Below are the code and all the weights of a small trained network. Each question names an input and a target symbol and asks about switching units off, where a switched-off unit gives its printed mean instead of its output.

import numpy as np


def w(rows, s, z=0):
    codes = np.array(rows[::2]) - 128.0
    scale = np.full(codes.shape[1], s)
    scale[-1] = z or s
    return codes * scale


def f(y):
    return np.maximum(y, 0)


def softmax(a):
    e = np.exp(a - a.max(-1, keepdims=True))
    return e / e.sum(-1, keepdims=True)


def log_softmax(a):
    a = a - a.max(-1, keepdims=True)
    return a - np.log(np.exp(a).sum(-1, keepdims=True))


def net(x, mask):
    ids = ['βγεηλστφψ'.index(c) for c in x.split()]
    T = len(ids)
    res = E[ids] + P[:T]
    u = 0
    for l in range(2):
        r = res
        for j in range(2):
            rows = slice(4 * j, 4 * j + 4)
            q, k, v = (r @ M[l][rows].T for M in (Q, K, V))
            z = softmax(np.where(np.tri(T) > 0, q @ k.T / 4**0.5, -1e9)) @ v
            o = O[l][rows]
            res = res + np.where(mask[u + j], z, o[:, -1]) @ o[:, :-1]
        u += 2
        y = f(res @ A[l][:, :-1].T + A[l][:, -1])
        res = res + np.where(mask[u : u + 4], y, B[l][:, -1]) @ B[l][:, :-1]
        u += 4
    return log_softmax(res[-1] @ U[:, :-1].T + U[:, -1])


Q, K, V, O, A, B = {}, {}, {}, {}, {}, {}
E = w([
[165,147,118,226,58,145,79,115,140,115,129],'β',
[73,171,88,94,130,91,126,123,148,91,171],'γ',
[155,146,124,131,125,64,160,110,122,194,76],'ε',
[112,109,146,110,181,139,106,69,96,6,134],'η',
[43,95,134,83,144,178,160,84,133,161,73],'λ',
[130,150,128,114,184,144,204,79,77,169,132],'σ',
[125,94,124,174,164,76,152,101,87,143,124],'τ',
[121,193,103,125,102,136,139,108,147,146,184],'φ',
[146,93,163,150,123,100,149,92,104,218,160],'ψ',
],0.021)
P = w([
[139,99,108,132,179,122,56,112,153,154,158],'0',
[129,84,97,137,67,112,167,90,99,99,105],'1',
[123,162,192,112,138,81,197,129,178,92,98],'2',
[208,78,126,64,142,158,125,249,141,63,174],'3',
[88,125,146,140,62,129,81,146,73,91,83],'4',
[117,172,185,145,108,94,192,156,195,74,83],'5',
],0.018)
Q[0] = w([
[190,91,179,120,183,115,132,255,132,140,94],'0.h1',
[93,112,90,90,166,231,116,181,164,108,159],'0.h1',
[85,162,194,160,100,85,150,108,132,169,30],'0.h1',
[61,171,233,178,155,72,199,135,203,84,134],'0.h1',
[182,133,159,64,166,113,61,199,96,168,159],'0.h2',
[127,79,213,223,162,184,110,133,135,111,106],'0.h2',
[122,107,115,123,112,113,213,130,133,119,42],'0.h2',
[66,124,193,142,114,128,122,136,128,159,162],'0.h2',
],0.0098)
K[0] = w([
[176,96,195,82,240,200,129,72,39,131,37],'0.h1',
[57,117,165,133,120,157,129,174,33,122,155],'0.h1',
[182,109,39,133,114,20,134,109,175,173,133],'0.h1',
[132,168,124,166,196,51,24,2,126,120,214],'0.h1',
[138,81,225,74,126,192,130,116,52,134,153],'0.h2',
[180,65,120,204,121,118,183,157,201,155,177],'0.h2',
[158,134,126,131,149,63,106,132,113,127,46],'0.h2',
[99,94,155,144,93,113,167,81,125,150,198],'0.h2',
],0.0093)
V[0] = w([
[80,176,151,187,98,31,76,200,54,130,188],'0.h1',
[113,94,178,70,38,191,105,123,225,229,134],'0.h1',
[38,98,176,134,70,155,94,135,210,139,122],'0.h1',
[131,160,145,118,203,176,91,2,118,171,183],'0.h1',
[77,92,183,112,115,100,121,94,91,85,83],'0.h2',
[124,168,72,97,95,132,88,156,112,75,54],'0.h2',
[149,152,169,225,99,152,174,58,54,71,143],'0.h2',
[47,252,122,112,112,167,111,125,19,127,144],'0.h2',
],0.0059)
O[0] = w([
[72,82,63,217,154,166,182,105,208,59,130,159],'0.h1',
[116,90,163,64,2,165,167,107,151,111,120,132],'0.h1',
[156,76,78,18,43,89,145,98,214,111,146,116],'0.h1',
[100,77,172,81,158,175,128,101,207,193,116,233],'0.h1',
[175,67,149,124,69,149,80,78,117,72,116,92],'0.h2',
[185,96,172,58,183,141,169,137,121,143,101,119],'0.h2',
[205,137,136,146,147,83,169,60,117,184,126,215],'0.h2',
[99,103,115,105,140,191,158,72,95,132,63,3],'0.h2',
],0.0077,0.0039)
A[0] = w([
[89,41,171,177,149,192,90,185,53,145,171,122],'0.n1',
[136,225,86,130,117,224,108,127,150,101,254,21],'0.n2',
[181,125,104,105,169,127,162,101,48,201,113,4],'0.n3',
[118,148,239,194,42,74,173,107,99,156,136,143],'0.n4',
],0.0076,0.0034)
B[0] = w([
[97,7,137,131,87,145,222,48,174,50,97,156],'0.n1',
[151,85,77,132,156,247,174,126,149,163,35,166],'0.n2',
[135,105,94,146,2,244,133,158,133,127,203,144],'0.n3',
[68,193,82,13,153,110,99,129,141,53,129,245],'0.n4',
],0.0071,0.012)
Q[1] = w([
[129,74,35,168,96,121,139,189,192,149,207],'1.h1',
[193,67,26,98,116,124,94,159,52,161,122],'1.h1',
[79,101,134,119,130,189,174,75,126,128,99],'1.h1',
[63,88,104,158,62,83,118,18,142,192,57],'1.h1',
[84,218,130,137,100,80,110,74,200,139,75],'1.h2',
[164,1,44,129,123,203,151,129,10,107,104],'1.h2',
[164,55,168,99,130,50,182,99,64,171,79],'1.h2',
[200,97,110,154,94,108,25,138,142,122,109],'1.h2',
],0.0081)
K[1] = w([
[164,132,138,147,147,190,180,140,91,169,174],'1.h1',
[139,156,177,139,106,106,185,211,36,122,124],'1.h1',
[78,155,79,112,126,106,76,57,89,165,89],'1.h1',
[137,118,100,140,113,83,85,171,113,196,85],'1.h1',
[103,144,105,146,98,84,94,142,173,169,76],'1.h2',
[133,153,139,85,115,162,187,120,60,12,103],'1.h2',
[143,91,118,100,126,51,165,117,61,135,138],'1.h2',
[165,132,187,161,105,99,124,174,149,65,92],'1.h2',
],0.011)
V[1] = w([
[118,164,122,103,145,152,208,182,93,146,173],'1.h1',
[149,116,163,146,155,161,220,104,92,203,94],'1.h1',
[59,169,94,124,136,99,136,98,117,184,204],'1.h1',
[130,78,145,128,162,160,78,106,114,119,226],'1.h1',
[165,66,174,107,133,73,109,2,124,180,137],'1.h2',
[77,119,168,118,92,166,35,75,116,58,77],'1.h2',
[129,73,88,134,159,54,75,158,142,109,127],'1.h2',
[111,136,159,83,206,162,92,148,168,161,71],'1.h2',
],0.0082)
O[1] = w([
[133,222,99,92,166,222,146,163,133,98,167,3],'1.h1',
[95,84,254,153,157,26,121,99,162,40,232,41],'1.h1',
[156,127,215,64,57,229,176,138,84,158,192,129],'1.h1',
[154,89,114,130,135,152,97,170,30,119,14,213],'1.h1',
[126,138,68,109,187,127,138,224,147,72,115,176],'1.h2',
[180,144,72,133,110,148,234,167,140,151,158,178],'1.h2',
[6,102,116,102,84,97,227,218,49,110,198,183],'1.h2',
[181,220,130,153,181,121,153,119,9,56,109,165],'1.h2',
],0.007,0.0056)
A[1] = w([
[95,204,153,108,201,57,124,129,173,96,68,253],'1.n1',
[163,35,128,157,171,173,116,195,139,145,206,58],'1.n2',
[66,193,153,1,152,168,178,151,100,87,86,36],'1.n3',
[146,202,175,99,186,178,53,81,190,202,102,102],'1.n4',
],0.0066,0.0043)
B[1] = w([
[125,66,118,142,97,197,133,100,110,122,215,255],'1.n1',
[177,229,132,80,107,102,115,20,91,115,158,164],'1.n2',
[159,148,123,130,141,72,40,117,137,146,123,249],'1.n3',
[96,193,122,178,158,56,171,158,248,132,109,170],'1.n4',
],0.012,0.0095)
U = w([
[93,68,110,72,114,210,200,76,164,109,134,199],'β',
[61,225,159,155,84,43,134,103,56,73,18,134],'γ',
[33,168,66,125,165,208,2,102,108,94,147,14],'ε',
[187,54,141,220,146,168,40,113,125,178,112,109],'η',
[183,118,92,133,175,148,150,145,113,94,146,79],'λ',
[97,140,112,153,186,149,128,159,161,106,120,92],'σ',
[109,109,188,185,145,173,128,251,102,145,166,254],'τ',
[161,138,208,138,126,115,100,95,134,74,113,82],'φ',
[158,107,172,88,129,147,64,205,160,84,74,151],'ψ',
],0.0059,0.0062)

Each question gives the input, a string of symbols that net reads in full, and the target symbol t.
The units are the heads (4 rows each of Q, K, V and O) and the neurons (one row each of A and B). Each row of codes is followed by its name. A weight is (code - 128) times the scale printed after its matrix; where a second scale follows, it is the last column's (O, A, B and U).
mask holds one flag per unit, layer by layer, with each layer's heads first. A switched-off unit (its flag False) gives its mean, the last column of its rows in O or B, instead of its output. The means were averaged over made-up inputs and are rounded, as every weight is.
A unit's drop is (log p(t) with every unit on - log p(t) with that unit switched off) / (log p(t) with every unit on - log p(t) with every unit switched off).
The circuit of an input: a set's keep is (log p(t) with only the set's units on - log p(t) with every unit switched off) / (log p(t) with every unit on - log p(t) with every unit switched off). Starting from all 12 units, units are removed one at a time, each time the one whose removal leaves the highest keep (on an exact tie, the one counted first), for as long as the keep stays at least 0.8.
units of the circuit, in order: the units of the circuit, biggest drop first
most important unit: the unit with the biggest drop
top k neurons: the k neurons with the biggest drops, biggest first
top k neurons in layer l: the k neurons of layer l with the biggest drops, biggest first
which heads matter: for each layer, one digit per head in row order, 1 if its drop is at least 0.15 and else 0, layers parted by /
input ε ψ τ, target ε: units of the circuit, in order	0.n4, 1.n1, 1.n3, 1.h2
input ε σ ε σ γ β, target ε: units of the circuit, in order	0.n4, 1.n1, 1.h2
input γ ε φ, target γ: which heads matter	01 / 11
input φ β η ε φ, target γ: most important unit	0.h2
input γ ε β λ, target ψ: units of the circuit, in order	0.h1, 1.n3
input β γ φ β, target η: which heads matter	10 / 01
input ε β β β η, target β: top 2 neurons	0.n4, 1.n3
input τ σ φ, target τ: units of the circuit, in order	0.h1, 1.h2, 1.h1, 1.n1
input η β ε β τ, target β: which heads matter	00 / 11
input ψ β β, target ψ: which heads matter	11 / 11
input β φ ψ ψ, target β: which heads matter	11 / 01
input β β β σ ε ψ, target β: which heads matter	10 / 10
input ε ψ ψ, target ε: which heads matter	00 / 01
input β ε β τ φ, target β: units of the circuit, in order	0.h1, 1.h2, 0.h2
input ψ τ ψ ε, target τ: most important unit	0.n4
input φ γ β β ε φ, target φ: which heads matter	01 / 11
input ε η β τ ε λ, target ε: which heads matter	00 / 01
input σ γ β, target σ: top 3 neurons	1.n4, 0.n3, 0.n4
input φ γ β, target φ: units of the circuit, in order	1.h2, 0.n2, 1.h1, 0.h2
input σ β ψ ε ε φ, target σ: top neuron in layer 1	1.n4
input ε β ε ε, target τ: top 3 neurons	0.n4, 1.n3, 1.n2
input ε β β ε β, target ε: top 3 neurons	0.n4, 0.n2, 1.n1
input γ η τ τ, target λ: units of the circuit, in order	1.h2, 1.n2, 0.h1
input λ ε φ, target λ: units of the circuit, in order	1.h2, 0.h1
input ψ ψ ε γ, target ε: which heads matter	01 / 10
input λ φ ε β γ, target β: units of the circuit, in order	0.h2, 1.h2
